Below are the code and all the weights of a small trained network. Each question names an input and a class and asks about switching units off, where a switched-off unit gives its printed mean instead of its output.

import numpy as np


def w(rows, s, z=0):
    codes = np.array(rows[::2]) - 128.0
    scale = np.full(codes.shape[1], s)
    scale[-1] = z or s
    return codes * scale


def f(y):
    return y / 2 * (1 + np.tanh(0.7978845608 * (y + 0.044715 * y**3)))


def log_softmax(a):
    a = a - a.max(-1, keepdims=True)
    return a - np.log(np.exp(a).sum(-1, keepdims=True))


def net(x, mask):
    res = np.array(x, float).reshape(1, 8) / 4 @ E
    y = f(res @ A[0][:, :-1].T + A[0][:, -1])
    res = res + np.where(mask, y, B[0][:, -1]) @ B[0][:, :-1]
    return log_softmax(res[-1] @ U[:, :-1].T + U[:, -1])


A, B = {}, {}
E = w([
[157,197,83,132,117,135,188,103],'x0',
[104,198,164,122,119,173,93,46],'x1',
[113,149,2,139,162,147,72,105],'x2',
[54,142,119,91,105,26,141,110],'x3',
[112,131,94,146,29,160,107,158],'x4',
[127,121,128,133,127,127,128,124],'x5',
[34,130,117,85,155,170,219,116],'x6',
[80,165,163,218,176,96,101,195],'x7',
],0.0081)
A[0] = w([
[197,204,94,112,154,131,163,152,153],'neuron 0',
[5,28,150,97,138,188,97,125,128],'neuron 1',
[121,76,109,109,99,134,100,169,175],'neuron 2',
[154,181,66,250,50,98,247,73,127],'neuron 3',
[113,138,55,147,145,131,103,110,106],'neuron 4',
[166,56,149,153,170,244,116,125,113],'neuron 5',
[159,80,82,125,151,91,171,214,142],'neuron 6',
[173,107,124,61,100,123,142,85,100],'neuron 7',
[71,196,137,222,137,123,150,173,110],'neuron 8',
[90,185,201,126,133,173,34,38,111],'neuron 9',
[83,117,121,63,102,38,95,108,144],'neuron 10',
[145,89,160,123,106,96,1,111,136],'neuron 11',
[89,143,119,145,108,69,134,121,76],'neuron 12',
[86,186,167,136,99,165,92,56,95],'neuron 13',
[118,131,88,147,71,126,128,161,113],'neuron 14',
[67,119,117,110,30,184,74,178,121],'neuron 15',
[168,153,165,96,196,89,122,64,119],'neuron 16',
[120,116,41,148,175,121,118,98,94],'neuron 17',
[84,103,47,133,154,138,68,122,97],'neuron 18',
[98,133,116,86,108,113,150,188,85],'neuron 19',
[97,154,160,212,173,116,111,158,105],'neuron 20',
[173,94,124,105,237,92,156,107,121],'neuron 21',
[149,53,101,53,100,139,113,78,94],'neuron 22',
[83,115,118,104,95,15,103,69,88],'neuron 23',
[151,131,248,129,86,103,200,139,91],'neuron 24',
[229,158,126,150,101,67,84,127,109],'neuron 25',
[165,98,119,71,106,145,140,85,94],'neuron 26',
[108,147,107,138,16,163,129,183,96],'neuron 27',
[76,155,125,73,115,85,141,129,91],'neuron 28',
[74,119,110,130,154,215,205,147,126],'neuron 29',
[124,163,132,91,135,104,127,133,254],'neuron 30',
[130,136,68,111,205,123,78,98,130],'neuron 31',
],0.0091,0.01)
B[0] = w([
[108,142,135,163,85,166,130,108,185],'neuron 0',
[143,156,143,98,113,189,182,29,199],'neuron 1',
[86,92,140,170,103,111,151,109,184],'neuron 2',
[81,108,175,153,117,226,153,58,197],'neuron 3',
[153,150,178,101,110,117,139,169,162],'neuron 4',
[154,192,101,247,124,169,91,178,185],'neuron 5',
[74,63,66,144,53,86,178,131,198],'neuron 6',
[116,125,105,85,101,112,46,126,157],'neuron 7',
[153,128,89,86,81,108,28,105,188],'neuron 8',
[71,55,67,154,99,80,183,174,189],'neuron 9',
[144,164,100,198,117,192,121,144,195],'neuron 10',
[146,162,139,84,120,182,187,38,189],'neuron 11',
[152,142,84,127,124,162,102,164,134],'neuron 12',
[118,54,69,123,101,60,183,187,162],'neuron 13',
[124,101,134,124,180,94,122,157,148],'neuron 14',
[107,105,192,148,230,110,98,133,183],'neuron 15',
[97,98,133,132,190,127,118,134,174],'neuron 16',
[152,109,170,69,112,105,134,189,165],'neuron 17',
[144,150,203,83,77,119,157,175,171],'neuron 18',
[131,135,90,106,124,129,153,137,137],'neuron 19',
[114,127,98,82,96,144,24,87,184],'neuron 20',
[66,91,135,147,224,113,115,139,181],'neuron 21',
[103,128,113,105,74,98,25,125,164],'neuron 22',
[173,172,75,200,170,169,111,208,173],'neuron 23',
[143,159,216,64,105,122,145,229,197],'neuron 24',
[177,171,87,75,186,98,193,92,181],'neuron 25',
[124,145,111,86,100,95,43,135,152],'neuron 26',
[116,126,135,119,251,83,101,169,166],'neuron 27',
[177,150,86,129,156,145,126,130,155],'neuron 28',
[216,170,85,113,173,81,155,98,201],'neuron 29',
[160,99,222,202,106,88,106,42,255],'neuron 30',
[130,136,205,107,139,121,144,169,182],'neuron 31',
],0.018,0.0091)
U = w([
[132,155,216,39,105,138,131,245,78],'0',
[98,134,89,55,110,122,2,119,105],'1',
[150,174,90,190,146,185,96,204,120],'2',
[54,67,73,111,108,101,168,167,113],'3',
[121,114,182,148,130,111,108,98,254],'4',
[55,101,166,107,247,128,86,138,101],'5',
[87,119,179,125,120,179,122,84,185],'6',
[176,161,106,68,169,108,152,80,59],'7',
],0.01,0.0059)

Each question gives the input, the list of numbers given to net, and the class t.
The units are the neurons (one row each of A and B). Each row of codes is followed by its name. A weight is (code - 128) times the scale printed after its matrix; where a second scale follows, it is the last column's (A, B and U).
mask holds one flag per neuron, in row order. A switched-off neuron (its flag False) gives its mean, the last column of its row in B, instead of its output. The means were averaged over made-up inputs and are rounded, as every weight is.
A unit's drop is (log p(t) with every unit on - log p(t) with that unit switched off) / (log p(t) with every unit on - log p(t) with every unit switched off).
The circuit of an input: a set's keep is (log p(t) with only the set's units on - log p(t) with every unit switched off) / (log p(t) with every unit on - log p(t) with every unit switched off). Starting from the 12 units with the biggest drops (on a tie, the unit counted first), units are removed one at a time, each time the one whose removal leaves the highest keep (on an exact tie, the one counted first), for as long as the keep stays at least 0.8.
circuit, biggest first: the units of the circuit, biggest drop first
unit that matters most: the unit with the biggest drop
top k neurons: the k neurons with the biggest drops, biggest first
drop of u: that unit's drop, to one decimal
input [-3,3,-5,1,7,4,-2,1], class 5: circuit, biggest first => (neuron 15; neuron 27)
input [-7,8,-8,8,-2,3,7,-3], class 0: top neuron => (neuron 24)
input [-4,-1,-5,-3,-7,-6,-8,-4], class 7: top 3 neurons => (neuron 25; neuron 11; neuron 15)
input [-5,8,-1,-1,6,-3,-8,-2], class 3: top 2 neurons => (neuron 9; neuron 13)
input [1,6,3,1,-4,0,5,-3], class 3: top 2 neurons => (neuron 9; neuron 13)
input [6,8,3,8,4,6,4,-1], class 2: top 2 neurons => (neuron 23; neuron 10)
input [8,-1,-2,-7,6,-3,-8,-1], class 6: top 4 neurons => (neuron 3; neuron 29; neuron 0; neuron 23)
input [3,-6,8,7,2,-5,-7,-6], class 0: top 2 neurons => (neuron 18; neuron 17)
input [3,4,-6,0,6,2,1,3], class 0: top 2 neurons => (neuron 24; neuron 21)
input [7,-6,-1,-4,6,-5,0,0], class 6: top 3 neurons => (neuron 3; neuron 9; neuron 13)
input [-5,3,-1,-6,2,2,3,2], class 2: top 3 neurons => (neuron 5; neuron 30; neuron 3)
input [5,4,-2,-7,6,-5,8,2], class 7: top 3 neurons => (neuron 29; neuron 10; neuron 23)
input [8,-1,0,-1,-4,-7,-8,-3], class 6: top 3 neurons => (neuron 3; neuron 0; neuron 29)
input [-3,4,-6,0,-7,5,1,-4], class 5: circuit, biggest first => (neuron 16)
input [7,-2,-3,-2,0,-4,0,7], class 1: top 2 neurons => (neuron 8; neuron 20)
input [-1,6,1,-4,-2,3,-1,-4], class 3: top 2 neurons => (neuron 9; neuron 13)
input [-2,0,-7,5,-2,-2,6,2], class 0: drop of neuron 24 => 3.0
input [5,0,-6,-5,1,-3,8,8], class 1: drop of neuron 20 => 0.3
input [4,-4,-8,-4,-6,-2,6,7], class 0: drop of neuron 24 => 4.4
input [4,-8,3,-4,-4,-2,3,3], class 3: unit that matters most => neuron 6
input [3,5,3,-3,-4,2,1,-3], class 3: circuit, biggest first => (neuron 9; neuron 13)
input [0,3,-8,-3,7,-3,4,2], class 0: drop of neuron 24 => 2.2
